Below is a small trained network, with its code and all its weights. Each question gives an input and a class and asks what happens when units are switched off, that is, made to give their printed mean instead of their output.

import numpy as np


def w(rows, s, z=0):
    codes = np.array(rows[::2]) - 128.0
    scale = np.full(codes.shape[1], s)
    scale[-1] = z or s
    return codes * scale


def norm(h):
    return h / np.sqrt((h * h).mean(-1, keepdims=True) + 1e-5)


def f(y):
    return y / 2 * (1 + np.tanh(0.7978845608 * (y + 0.044715 * y**3)))


def log_softmax(a):
    a = a - a.max(-1, keepdims=True)
    return a - np.log(np.exp(a).sum(-1, keepdims=True))


def net(x, mask):
    res = np.array(x, float).reshape(1, 5) / 4 @ E
    u = 0
    for l in range(3):
        y = f(norm(res) @ A[l][:, :-1].T + A[l][:, -1])
        res = res + np.where(mask[u : u + 4], y, B[l][:, -1]) @ B[l][:, :-1]
        u += 4
    return log_softmax(norm(res)[-1] @ U[:, :-1].T + U[:, -1])


A, B = {}, {}
E = w([
[160,84,108,219,132,83,123,119,191,108,121,127],'x0',
[70,172,121,199,127,207,82,128,83,209,74,105],'x1',
[165,158,139,183,226,195,2,218,216,137,100,210],'x2',
[177,133,112,136,67,160,137,134,147,83,145,200],'x3',
[65,111,111,147,182,114,101,210,57,215,56,114],'x4',
],0.0074)
A[0] = w([
[183,129,145,121,87,85,182,56,153,65,133,173,74],'0.n0',
[103,120,121,158,77,177,121,114,75,179,95,96,43],'0.n1',
[23,236,204,85,177,254,72,101,81,194,151,61,19],'0.n2',
[78,172,95,133,104,184,106,127,39,188,100,126,4],'0.n3',
],0.0052,0.0028)
B[0] = w([
[148,57,67,150,45,254,105,104,133,42,147,44,203],'0.n0',
[101,180,115,247,158,228,176,80,170,112,115,132,164],'0.n1',
[70,169,47,236,155,235,146,89,85,248,62,139,254],'0.n2',
[160,142,86,186,145,207,52,137,118,151,118,150,188],'0.n3',
],0.0044,0.0049)
A[1] = w([
[131,96,95,176,111,170,110,151,153,122,133,151,82],'1.n0',
[82,110,123,65,160,116,143,149,81,175,129,126,86],'1.n1',
[179,141,145,133,142,174,74,190,165,122,135,254,106],'1.n2',
[126,128,129,137,178,118,86,135,155,142,106,93,4],'1.n3',
],0.0082,0.003)
B[1] = w([
[97,177,177,136,191,90,124,167,64,85,39,68,179],'1.n0',
[138,208,160,181,193,97,134,194,160,162,8,174,170],'1.n1',
[60,229,30,106,128,255,87,110,52,212,17,123,254],'1.n2',
[201,86,149,82,70,83,126,74,137,107,202,107,145],'1.n3',
],0.0064,0.0068)
A[2] = w([
[33,171,106,130,136,168,120,153,92,205,112,187,45],'2.n0',
[146,48,123,199,187,89,47,190,166,169,120,153,3],'2.n1',
[202,160,161,123,192,174,2,161,211,74,146,185,83],'2.n2',
[63,131,122,171,102,128,149,123,69,239,120,126,157],'2.n3',
],0.0066,0.0036)
B[2] = w([
[127,55,69,156,164,147,71,39,118,72,100,64,255],'2.n0',
[157,87,188,10,95,1,202,114,118,49,156,162,144],'2.n1',
[130,93,98,199,198,186,100,150,154,211,48,26,172],'2.n2',
[136,154,140,143,156,168,61,209,178,210,123,186,245],'2.n3',
],0.0067,0.0076)
U = w([
[187,61,121,76,22,130,149,38,170,40,239,123,104],'0',
[108,130,200,67,141,1,162,174,96,162,109,141,2],'1',
[100,157,92,198,179,195,60,142,121,219,41,122,234],'2',
],0.0074,0.0029)

Each question gives the input, the list of numbers given to net, and the class t.
The units are the neurons (one row each of A and B). Each row of codes is followed by its name. A weight is (code - 128) times the scale printed after its matrix; where a second scale follows, it is the last column's (A, B and U).
mask holds one flag per neuron, layer by layer. A switched-off neuron (its flag False) gives its mean, the last column of its row in B, instead of its output. The means were averaged over made-up inputs and are rounded, as every weight is.
A unit's drop is (log p(t) with every unit on - log p(t) with that unit switched off) / (log p(t) with every unit on - log p(t) with every unit switched off).
The circuit of an input: a set's keep is (log p(t) with only the set's units on - log p(t) with every unit switched off) / (log p(t) with every unit on - log p(t) with every unit switched off). Starting from all 12 units, units are removed one at a time, each time the one whose removal leaves the highest keep (on an exact tie, the one counted first), for as long as the keep stays at least 0.8.
units of the circuit, in order: the units of the circuit, biggest drop first
k most important neurons: the k neurons with the biggest drops, biggest first
k most important neurons of layer l: the k neurons of layer l with the biggest drops, biggest first
drop when u is switched off: that unit's drop, to one decimal
input [-1,3,1,3,-8], class 0: units of the circuit, in order	[2.n3 0.n2]
input [-5,-4,-1,-8,-5], class 0: units of the circuit, in order	[1.n2]
input [7,6,-7,-3,-6], class 0: units of the circuit, in order	[1.n2 0.n2]
input [-8,2,-4,5,-2], class 0: 3 most important neurons of layer 1	[1.n2 1.n0 1.n1]
input [1,-2,-8,2,5], class 1: units of the circuit, in order	[1.n2 2.n0]
input [-2,-1,-8,-1,2], class 1: units of the circuit, in order	[1.n2 2.n0]
input [-1,-8,-5,-2,8], class 1: 2 most important neurons	[1.n2 0.n2]
input [-7,-4,-3,-2,2], class 1: 2 most important neurons	[1.n2 2.n2]
input [7,-5,4,-6,0], class 1: 2 most important neurons	[2.n1 2.n0]
input [2,-3,5,-6,7], class 1: 3 most important neurons of layer 0	[0.n3 0.n2 0.n1]
input [-6,-7,1,7,0], class 0: 2 most important neurons	[2.n3 1.n1]
input [-7,-8,0,-8,1], class 1: drop when 1.n2 is switched off	0.5
input [1,-5,-1,-6,8], class 1: drop when 1.n2 is switched off	0.3
input [4,-5,3,-3,8], class 1: drop when 2.n1 is switched off	0.4
input [6,-8,3,-4,1], class 0: units of the circuit, in order	[2.n1]
input [-1,-4,1,-2,-3], class 0: drop when 1.n1 is switched off	0.1
